In the rows, 128 means zero.
Facts:
{q_480, q_72, q_533, q_243, q_944, q_906, q_411, q_980, q_5, q_857, q_342, q_55, q_166, q_755, q_829, q_65, q_868, q_515, q_81, q_627, q_617, q_895, q_264, q_765, q_401, q_991, q_216, q_478, q_761, q_860, q_696, q_415, q_6, q_634, q_159, q_773, q_66, q_998, q_536, q_624, q_979, q_140, q_89, q_37, q_542, q_133, q_7, q_800, q_586, q_31, q_949, q_996, q_565, q_706, q_144, q_695, q_655, q_528, q_836, q_742, q_188, q_855, q_229, q_291, q_864, q_612, q_375, q_346, q_453, q_389, q_645, q_70, q_987, q_595, q_285, q_218, q_30, q_866, q_48, q_506, q_538, q_255, q_337, q_77, q_909, q_492, q_725, q_365, q_697, q_735, q_272, q_613, q_555, q_36, q_214, q_289, q_508, q_871, q_964} ξ 785
{q_74, q_679, q_666, q_938, q_172, q_799, q_972, q_585, q_28, q_574, q_974, q_193, q_130, q_995, q_531, q_232, q_876, q_482, q_42, q_737, q_306, q_173, q_946, q_487, q_448, q_138, q_739, q_572, q_180, q_764, q_24, q_551, q_712, q_557, q_734, q_97, q_884, q_311, q_20, q_862, q_710, q_64, q_56, q_340, q_199, q_600, q_762, q_368, q_149, q_351, q_269, q_832, q_207, q_250, q_85, q_10, q_320, q_865, q_113, q_509, q_578, q_602, q_9, q_462, q_145} ξ 45
q_585 Ψ q_411, q_864, q_55, q_697, q_172, q_351, q_995
q_755 Ψ q_291, q_974, q_480, q_97, q_77, q_595, q_533
q_829 Ψ q_909, q_342, q_85, q_7
q_65 Ψ q_876, q_462, q_595, q_320
q_574 Ψ q_482, q_972, q_710, q_557, q_799, q_250
q_627 Ψ q_411, q_28, q_974, q_64, q_36, q_30
q_617 Ψ q_998, q_311, q_712, q_255, q_710
q_895 Ψ q_600, q_74, q_166
q_478 Ψ q_72, q_528, q_289, q_666, q_140, q_555, q_415
q_696 Ψ q_342, q_906, q_462, q_710
q_42 Ψ q_401, q_508, q_612
q_159 Ψ q_506, q_250
q_773 Ψ q_85, q_991, q_602, q_712
q_66 Ψ q_5, q_974, q_180
q_624 Ψ q_411, q_964, q_20, q_712, q_173, q_832, q_946
q_37 Ψ q_998, q_645, q_864, q_764, q_365, q_20, q_565, q_836, q_172, q_97, q_346, q_634
q_542 Ψ q_291, q_193, q_232, q_229
q_133 Ψ q_938, q_857, q_949, q_865
q_800 Ψ q_145, q_216, q_876, q_89, q_995, q_30
q_586 Ψ q_949, q_742, q_81
q_31 Ψ q_199, q_739, q_764, q_130, q_389, q_710, q_232
q_996 Ψ q_340, q_551, q_346, q_972, q_761, q_884
q_487 Ψ q_655, q_974, q_533, q_30
q_448 Ψ q_868, q_7, q_55, q_365, q_28, q_401, q_884, q_232
q_144 Ψ q_938, q_138, q_20, q_130
q_695 Ψ q_864, q_311, q_876, q_97, q_995, q_536, q_229
q_24 Ψ q_85, q_655, q_739, q_536, q_337
q_188 Ψ q_860, q_528, q_97, q_346, q_149
q_734 Ψ q_5, q_506, q_138, q_264, q_865, q_346
q_375 Ψ q_55, q_264, q_765
q_453 Ψ q_272, q_855, q_255, q_320
q_862 Ψ q_199, q_243, q_679, q_528, q_602, q_255, q_232
q_70 Ψ q_739, q_462, q_173, q_6
q_987 Ψ q_337
q_285 Ψ q_272, q_979, q_980, q_712, q_666, q_140, q_508, q_832, q_799
q_218 Ψ q_578, q_995, q_832, q_533
q_56 Ψ q_679, q_193, q_20, q_737, q_572, q_346, q_337
q_866 Ψ q_706, q_130, q_710, q_761
q_762 Ψ q_645, q_551, q_515, q_401, q_666, q_536, q_612, q_555
q_538 Ψ q_909, q_531
q_368 Ψ q_600, q_884, q_415
q_10 Ψ q_64, q_972, q_995
q_725 Ψ q_492, q_199, q_289, q_306, q_508
q_113 Ψ q_764, q_55, q_72, q_306
q_509 Ψ q_340, q_645, q_306, q_351, q_173, q_81
q_735 Ψ q_531, q_180, q_229
q_613 Ψ q_536, q_269
q_214 Ψ q_340, q_949, q_855, q_480, q_306, q_255
q_9 Ψ q_979, q_289
q_871 Ψ q_938, q_944, q_55, q_365, q_48

Known rows:
q_232: [ 77 156 182 173 144 120 161  83 130 133 119 184 154 127 132 100 146 129
  98 173 121 157  68 135 110  47 105 133 125 125  90 132  95  85 125]
q_48: [117 138 140 155 140 147 120 108 140  93 133 160 141 119 119  79 111  92
 135 160 131 172 127 115 148  83 154 102 129 118 102 149 129  74 118]
q_974: [ 76 172 158 158 143 193 182  93 130 152  95 196 142 113 108 110 126 114
 145 174 117 144  49 128  74  52 188 120 128 112 109 138  96  30 173]
q_868: [113 144 144 155 150 149 128 110 137  96 138 161 146 112 121  81 113  91
 129 162 123 169 120 123 147  75 144  99 126 110 101 150 128  73 119]
q_66: [ 91 139 140 114 145 193 146 127 123 126 125 175 178 110  90  61 126  77
 203 172 127 193 103 136 115  56 162 111 123 105 125 161 119  71 177]
q_655: [108 146 126 153 172 167 115 118 134  94 141 165 147 110 117  91 102  91
 154 157 127 143 112 121 129  67 164 113 112 116 101 152 118  60 122]
q_216: [120 151 140 158 151 151 119 117 138  95 133 154 143 115 125  91 116  90
 147 162 134 165 128 124 145  81 159 103 114 123  90 154 132  63 114]
q_972: [117 171 169 180 139 145 178 122 148 135 106 173 131 105 107 125 154  87
 102 163 124 166  84 128 116  80 140 125 118  97  99 136 121  53 120]
q_737: [112 152 159 166 150 129 161  93 141 130 102 183 148 122 103 116 154 128
 108 161 120 163  82 120 110  79 122 131 120 106  97 130 100  68 114]
q_199: [ 90 164 166 178 151 130 169  95 132 132 116 178 159 128 120 105 146 126
 101 171 111 157  60 132 105  65 117 132 125 133  85 137 100  75 122]
q_617: [ 88 144 149 158 161 140 142 169 154  96 136 149 189 123 110  47 162 101
 180 178 135 205 143 131 135  86 100 154  90 140  80 162 137 122 110]
q_72: [113 139 144 151 152 144 132 108 129  98 143 153 154 119 125  77 119  91
 130 163 126 169 112 126 145  81 149  97 132 129  90 153 134  75 120]
q_536: [132 143 138 148 189 124  96 123 111 107 156 152 146 105 126 111 128  86
 131 154 134 134 136 139 151  58 134 103  85 110  99 149 123  74  83]
q_602: [106 156 161 168 156 115 169  98 139 128 100 187 156 129 110  98 153 135
 115 160 119 170  83 129 108  78 128 135 121 121  98 140 106  73 105]
q_565: [123 143 140 155 146 144 114 114 138  91 133 155 147 116 122  88 116  94
 140 155 131 170 123 123 144  90 140 106 122 118  91 151 128  77 119]
q_130: [ 80 156 163 182 133 145 159 110 162 114 113 182 142 121 109  98 142 113
 100 162 116 167  65 103 112  71 113 151 126 106 106 130  98  86 135]
q_159: [116 136 142 136 138 164 142 160 150 106 128 152 167 106  79  65 153  60
 163 162 122 211 121 120 148  90 124 124 123  87 122 155 137  96 141]
q_250: [115 167 160 171 137 140 183 118 157 126  96 184 138 114  94 106 157  98
 115 156 116 178  75 122 121  83 131 138 124  92 117 137 114  65 123]
q_946: [109 154 155 172 147 131 172 103 143 132  96 185 150 125 101 108 146 127
 106 161 122 165  88 115 111  82 143 133 121 114 100 135 113  62 114]
q_949: [134 151  99 141 161 139  87 109 126  89 103 171 137 115 101  83 130  88
 138 180 120 186 118 106 141 109 151 101 113 119 102 156 101  84 127]
q_448: [ 43 118 184 154 132 128 199 110  99 173 127 171 160 114 109  82 171  85
  69 191 122 165  75 123 103  29 128 107 145 102 132 123 111  91 143]

Rows:
No name comes twice in this set of rows, the named rows included.
[ 98 141 141 165 125 130 153  94 150 129  85 189 140 123  89  96 154 116
  98 165 122 182  83  88 111  96 142 127 138  96 116 126  98  79 133] -> q_938
[ 83 176 155 190 166 138 162 105 133 124 106 194 132 109 121 112 155 107
 112 184 121 143  78 113 105  56 136 140  96 114 113 134  89  65 125] -> q_462
[ 82 111 147 158 123 139 135  95 116 111 142 149 137 119 133  59 108  79
  91 178 137 171 136  98 141  75 176  77 157 130 106 133 134  78 127] -> q_55
[ 91 143 175 144 151 140 202 136 114 166 120 171 163 103  87 105 186  70
  95 175 109 174  61 139 115  52 114 121 114  91 129 139 114  82 137] -> q_368
[115 119 153 125 165 149 182 157 124 131 162 139 200 118  96  68 156  82
 133 157 113 188 102 160 143  77 119 104 122 130  94 169 166  86 115] -> q_478
[ 72 131 138 155 210 125 145 140 111 159 125 179 174 111  81 114 185 107
 122 170 122 118  86 121  87  35 113 161  71 101 134 129  84 100 105] -> q_24
[118 164 138 165 155 118 141 100 124 135  89 179 138 113 103 124 158 109
  92 182 109 162  69 123 108  86 134 115 109 112  97 137  87  70 126] -> q_340
[ 82 136 167 146 173 127 227 141 107 173 125 167 183 111  87  99 187  92
  92 174 112 162  67 151 107  51 131 125 123 114 120 143 130  75 117] -> q_42
[113 127 149 133 121 147 160 135 153 153  83 179 165 119  48  94 182  94
 121 160 113 211  74 102 108 101 106 146 129  68 132 129 102 108 158] -> q_734
[130 139 133 150 163 136 110 123 128 100 135 152 149 113 118  96 125  90
 125 163 122 163 124 123 152  87 145  98 113 120  93 152 126  71 110] -> q_645

Now the same elements, written a new way:
Known rows:
q_666: [121 150 166  78 134 134 123  87 117 145 151 124 108  75 151  92 147  97
 144 154 113 130 137 116 162 127 162  88  77  47 106 149]
q_65: [117  97  71 117 125 164 127 117 103 113 146 141 125 158 107 122 122 103
 126  98 141 124 104 127  95 116 136 143 152 190 146 128]
q_365: [123 111  93 146 146 140 126  92 139 135 115 125 100 155 170 110 140  99
 134 106 135 183 123 157 127 137 120 119 151 124 133 105]
q_89: [121  98 140 141 138 163 120 101 105 137 130 136 115 178 122 103 132 103
 142 101 139 151 118 128 133 113 124 126 100 107 139  92]
q_346: [119 115 123 121 127 109 133  86 113 144 112 125 101 171 184 119 136 109
 119 122 127 192 113 154 151 135 113 126 104  85 124 112]
q_710: [121 145 170  74 114 121 144  91 123 140 128 143 102  89 180  94 143  76
 140 154  85 107 147 116 189 102 160 110  68  63 131 127]
q_617: [117 106  37 108 134 131 139 104 122 105 145 137 126 167 141 126 123 132
 131  93 122 128 108 130  98 121 134 141 178 168 137 160]
q_207: [132 155 151  86 127 134 133 142 118 133 147 132 124 110 135 122 134  91
 136 157  89  85 148 113 169 124 153  88  72 136 118 134]
q_565: [120 108  80 125 142 126 129  84 119 134 121 127 108 181 166 125 135 109
 131 133 146 182 123 150 129 129 119 132 150 133 130 118]
q_272: [112 113 115 123 109 121 117  75 114 131 145 127 126 123 140  90 142 122
 125  67 122 166 120 138  91 118 126 130 134  50 135 120]
q_492: [113 118 101 129 116 128 118  79 126 125 145 125 126 132 153  99 141 120
 117  67 120 169 122 146  87 139 132 122 150  92 128 137]
q_528: [119 113 130 129 108 121 112  75 117 133 136 124 113 169 178 110 140 112
 118  82 117 208 117 158 124 137 126 134 137  69 120 145]
q_624: [128 114  30 111 146 135 145 117 122 107 142 128 128 173 120 134 126 157
 134 119 114 124 117 120  98 119 131 128 158 138 135 133]
q_742: [108 119 102 134 111 136 132 112 120 140 130 133 117 105 129 122 134 111
 112  87 135 145 128 149  68 142 118 118 111 121 143  94]
q_55: [118 109 108 152 142 135 126  98 136 136 115 124 106 152 163 102 142  99
 133  78 131 179 127 157 129 131 128 108 121 107 127  89]
q_860: [123 108 122 125 124 113 124  93 108 135 130 126 113 185 163 118 132 113
 117 104 129 191 113 153 140 139 123 132 146 127 121 128]
q_765: [119 114 104 146 136 113 138 117 129 131 118 127 121 159 154 115 136 109
 128  61 116 162 125 151 137 137 124 110 127 128 133 118]
q_291: [131 104 134 129 113 168 113 107 100 134 129 128 111 165 139 119 136  87
 123  87 120 183 110 144 140 131 133 149 111 117 130 100]
q_864: [125 101  99 130 151 155 128  78 123 143 123 128 101 166 151 103 136  99
 138 131 150 177 123 147 130 127 117 137 121 113 129  98]
q_138: [129 155 172  84 120  81 154 138 116 143 119 132 109 120 168 129 141  85
 134 141  86 104 139 123 192 131 158  93  61 118 112 110]
q_77: [126 102 141 132 110 152 117 110  95 135 133 130 112 161 125 115 132  87
 137  73 130 173 111 140 121 120 129 145 108 134 129 100]

Rows:
No name comes twice in this set of rows, the named rows included.
[108 101  69 104 142 130 141 111 119 113 143 139 129 180 155 118 116 137
 119 100 130 137 113 137 117 138 120 102 156 196 140 178] -> q_996
[132 138 158  75 135 141 135 104 107 141 137 133  94 108 151 104 142  66
 148 166 114 108 134 114 180 113 163 119  95 108 117 115] -> q_311
[120 114 115 145 114 219 116 111 145 119 122 130 128 122 145 104 139  86
 111 127  85 177 103 139 131 134 127 133  61 128 144  98] -> q_909
[117  93  69 116 147 165 129 118 110 110 144 132 119 178 116 119 120 114
 135 102 146 133  97 131 122 129 131 133 159 213 138 145] -> q_695
[116 110  29 104 130 142 139 115 132  96 141 136 124 172 156 130 121 129
 115  93 104 137 104 138 113 131 137 134 180 193 145 169] -> q_31
[123 121 100 121 106 148 119  85 129 125 138 126 113 163 165 124 136 112
 117 106 103 190 117 148 119 135 133 148 149  91 130 131] -> q_243
[119 142 155  69 141 206 132 111 110 143 144 130  94  74 143 108 140  78
 135 235 124 120 127 111 178 130 148 104  29 135 117 117] -> q_269
[132 155 146  84 118 206 131 118 136 131 135 128 101  75 143 112 147  77
 131 240  71 130 133 104 182 118 164 124  24  97 121 100] -> q_85
[115 119  52 124 116 129 144 135 127 126 141 133 126 120 117 135 124 130
 110  80 137 122 122 142  52 144 127 115 152 184 139 128] -> q_586
[113 140  96  60 163 177 139 135 119 122 165 126 109 108 127 110 129 101
 135 176 131  86 126 114 156 142 157  81 118 216 111 191] -> q_762
[123 117  54 113 130 102 152 131 130 108 124 131 124 176 146 143 123 138
 117  87 112 133 111 141 113 140 121 123 164 185 137 137] -> q_144
[113 103 111 117 126  91 157 134 112 116 125 136 145 173 157 112 122 143
 118  39 108 134  99 134 124 127 124 109 118 140 135 150] -> q_159
[131 149 153  84 104 129 126 112 103 144 146 138 113  75 129 104 141  63
 146 132 109  97 145 114 150 109 167 117  87  89 122  98] -> q_320
[138 158 139  80 109 153 125 108 120 131 143 123 110 112 150 125 146  83
 132 185  78 125 141 114 173 119 161 123  83  63 117 123] -> q_602

The same elements again, as new rows of numbers:
Known rows:
q_453: [137 124 122 127 102 119 126 113 132 120 119 134 120 122 146 132 129 125
 129 121 108 134 124 152 137 109 136 129 125 136 124 122 123 113 110 116
 117 134 121 119 110 137 126 141 203 134 155 126 139 118 112]
q_627: [126 119 123 130  94 129 128 132 144 125 132 141 127 125 146 136 137 134
 136 118 111 128 128 147 143 100 126 126 124 135 127 125 124 129 103 120
 121 131 124 118 105 135 113 157 208 129 142 128 119 125 117]
q_762: [ 99 109 112 126 141 125 139 111 124 149 118 122  92 125 106 135 125 120
 110 132 143 134 133  85 116 113 152 139 130 159 158 137 140 155 136 126
 120 130 185 119 126 120 158 136 125 122 143 108 133 122 140]
q_56: [ 86 142 103 124 141 138 143 112 111 168 133 141 106 138 117 133 118 120
 130 129 139 135 139 103 103 113 148 135 135 145 165 132 142 152 140 120
 124 130 169 120 123 112 157 144 120 118 136 123 149 139 126]
q_773: [127 140 120 127 115 130 126 111 134 126 119 142 127 122 149 138 131 125
 133 127 104 136 124 147 129 116 142 133 132 145 119 113 115 117 100 118
 119 135 120 126 113 131 122 142 198 131 157 137 154 122 113]
q_586: [147 128 134 118 106  99 123 106  84 132 112 130  97 122 151 124 120 115
 116 120  85 128 139 177 128 106 139 115 125 100 117 143 133  95 132 132
 122 117 117 121  94 151 108 121 219 113 171 112 126 112 101]
q_617: [126 123 119 130  99 123 128 121 130 116 119 140 128 124 145 136 132 125
 131 124 105 132 125 154 135 111 133 132 129 134 124 121 120 116 105 115
 119 135 128 121 112 133 129 144 194 131 147 128 138 129 113]
q_972: [123 111 122 129 152 133 136 125 116 135 124 121 111 134 103 119 122 131
 131 133 156 134 129  99 121 129 124 133 136 119 147 142 133 144 154 131
 118 123 150 130 153 112 149 120  65 122 109 119 110 130 144]
q_140: [150 126 134 129 121 120 114 116 143 102 125 117 133 123 136 126 134 133
 121 126 117 126 119 151 145 132 126 127 125 141 112 115 126 109 126 130
 137 136 102 133 132 145 122 117 131 143 130 135 144 128 128]
q_85: [116 135 133 131 177 136 132 122 119 156 130 125 118 130 117 128 121 121
 127 139 150 137 126  78 107 143 136 138 137 131 139 133 124 144 146 135
 123 120 154 134 143 108 143 125  70 118 124 133 132 141 140]
q_860: [116 134 124 132  81 117 116 121 127 111 153 121 146 136 136 122 135 126
 134 122 110 114 126 157 132 134 104 121 117 126 123 116 138 108 129 125
 153 141 109 122 121 142 140 130 115 145  98 147 136 162 120]
q_761: [139 130 128 131  99 121 122 140 130 100 125 125 147 128 131 124 129 128
 136 128 114 124 122 153 137 138 113 128 132 106 108 120 114 102 114 123
 128 131 105 129 130 133 129 112 133 139 119 135 127 133 121]
q_595: [153 136 143 131 117 129 119 138 141 116 139 127 147 129 144 124 131 132
 139 124 112 126 121 138 139 124 110 123 127 112 115 124 119 116 119 130
 129 128  99 126 128 132 110 130 148 130 125 143 126 135 119]
q_964: [155 140 143 128 132 128 118 130 138 116 126 127 148 129 144 126 129 132
 133 123 122 128 121 152 138 126 119 125 133 121 115 118 120 114 117 127
 126 132  95 133 132 135 111 121 143 136 134 142 145 123 120]
q_342: [147 138 144 135 128 131 121 137 130 113 123 133 147 120 148 131 131 127
 142 136 115 134 116 128 127 155 118 135 133 108  96 115  96 112 106 125
 121 122 108 134 130 121 118 127 144 129 126 142 127 130 119]
q_578: [133 119 140 131 171 135 133 130 138 152 140 115 114 135 115 122 125 131
 127 128 163 133 129  86 128 117 117 129 132 137 158 142 144 156 154 138
 117 123 142 127 149 114 128 131  84 119 121 123 114 130 143]
q_799: [126 107 115 130 159 133 133 114 118 130 116 117 105 132 102 120 120 133
 125 135 163 140 125 100 131 129 129 136 132 123 148 138 134 139 156 134
 116 125 139 133 157 115 149 117  62 125 112 116 122 130 143]
q_250: [119  98  92 128 141 145 143 119  99 124 110 137 106 138  99 115 118 146
 143 138 163 143 130 128 130 123 131 137 128 102 140 140 131 134 156 137
 112 123 134 140 158 111 150 126  47 118  94 109 102 125 144]
q_272: [158 130 141 130 127 119 116 116 135 104 124 120 132 125 140 124 131 133
 129 125 117 129 116 154 144 128 121 127 125 131 114 119 122 107 125 128
 127 132  92 132 133 141 118 118 136 139 131 141 142 123 123]
q_555: [148 123 136 130 118 116 115 121 144 104 127 115 140 123 136 127 133 131
 123 128 116 121 119 148 142 133 126 127 120 139 109 118 125 110 124 129
 142 136 110 131 130 145 126 119 128 144 123 138 142 133 128]
q_149: [ 94 125 117 132 132 121 131 116 111 146 153 112 113 141 106 121 125 121
 126 130 152 119 134  99 109 140 115 127 116 135 159 136 152 142 159 129
 141 134 156 121 140 118 170 126  54 130  94 129 128 162 136]

Rows:
No name comes twice in this set of rows, the named rows included.
[ 99  94  87 129 126 134 146 109 107 131 105 139  85 131 105 126 120 134
 136 134 151 147 131 107 128 106 143 143 135 126 156 141 129 144 140 121
 105 127 162 125 139 107 164 141 118 118 123 101 110 126 137] -> q_574
[ 98 105 111 127 134 132 145 120 127 152 128 133  97 130 109 132 124 128
 128 127 150 139 133  89 119 101 136 135 132 140 162 143 141 158 138 122
 110 126 170 117 128 111 145 147 137 116 134 106 103 126 135] -> q_10
[140 132 139 132 115 128 119 132 133 124 150 132 143 126 151 128 136 132
 140 129 113 121 123 144 133 137 111 122 119 126 106 119 120 117 118 137
 141 127  97 130 117 137 110 153 133 127 112 144 124 156 125] -> q_229
[103 114 118 127 145 139 143 121 128 164 134 137 102 131 120 134 125 124
 128 125 145 137 134  86 119 104 134 133 131 147 163 145 140 162 140 126
 113 124 171 115 124 111 142 157 143 111 139 115 111 128 132] -> q_487
[136 136 129 129 103 126 130 131 133 124 114 139 135 123 147 137 127 121
 135 126 104 137 123 147 131 109 133 133 140 123 119 120 110 114  97 109
 113 130 130 122 115 127 124 132 213 128 161 130 140 120 109] -> q_70
[104 127 115 126 154 134 140 134 107 146 124 132 120 138 103 123 122 131
 123 133 159 127 138 115 101 137 134 125 126 113 141 139 139 149 150 136
 127 119 144 137 138 116 137 115  55 122 113 118 107 122 140] -> q_138
[127  61 129 126 149 172 136 181 137 171 134  99 160 132  98 119 121 114
 103 151  82 117 110  46 137  90 176 139 191 108 100 156 137 174 142 170
 166 127 229 133 118 130 175 136   9  93 151 117 198 134 183] -> q_269
[ 97 116 115 126 142 131 143 125 125 155 123 132  99 130 108 135 124 123
 117 125 148 133 136  90 110 111 143 134 128 143 159 140 141 162 135 120
 114 126 171 119 125 114 145 135 132 119 138 108 114 119 134] -> q_585
[112 117 112 129  94 130 129 119 128 131 138 153 117 123 151 138 139 138
 139 125 108 126 135 156 131 114 133 122 109 141 116 122 124 126 109 130
 136 126 113 123  97 138 106 180 195 122 134 130 110 137 120] -> q_66
[127 129 124 131 100 127 131 130 130 117 112 146 132 119 144 139 126 121
 140 128 103 140 121 134 130 119 131 139 139 116 110 120  97 115  92 109
 110 128 127 123 116 120 131 140 210 125 150 129 129 117 111] -> q_696
[119 123 132 129 164 136 134 132 127 155 143 124 114 135 115 125 124 130
 129 131 159 129 132  90 114 133 122 127 124 127 153 141 139 157 152 139
 120 120 147 128 142 114 133 134  75 117 114 127 106 137 142] -> q_974
[122 129 124 133 109 129 127 117 129 124 123 149 122 115 152 140 134 123
 135 134 105 137 124 128 122 134 139 135 124 136 105 116 101 119  93 118
 123 126 127 122 107 124 121 158 197 123 146 135 127 128 117] -> q_829
[157 154 142 129 148 135 116 116 138 121 122 132 149 126 153 129 127 128
 137 131 113 136 116 146 131 137 131 131 136 132 107 111 110 110 115 129
 128 132  87 139 132 133 116 122 138 135 136 153 163 126 120] -> q_991
[137 117 102 125 103 141 129 130 111  99 114 149 139 134 134 120 130 153
 150 129 122 128 130 194 142 124 124 122 119  95 101 122 124 112 122 136
 134 128  81 145 127 140 112 130 115 132 106 129 117 116 130] -> q_506

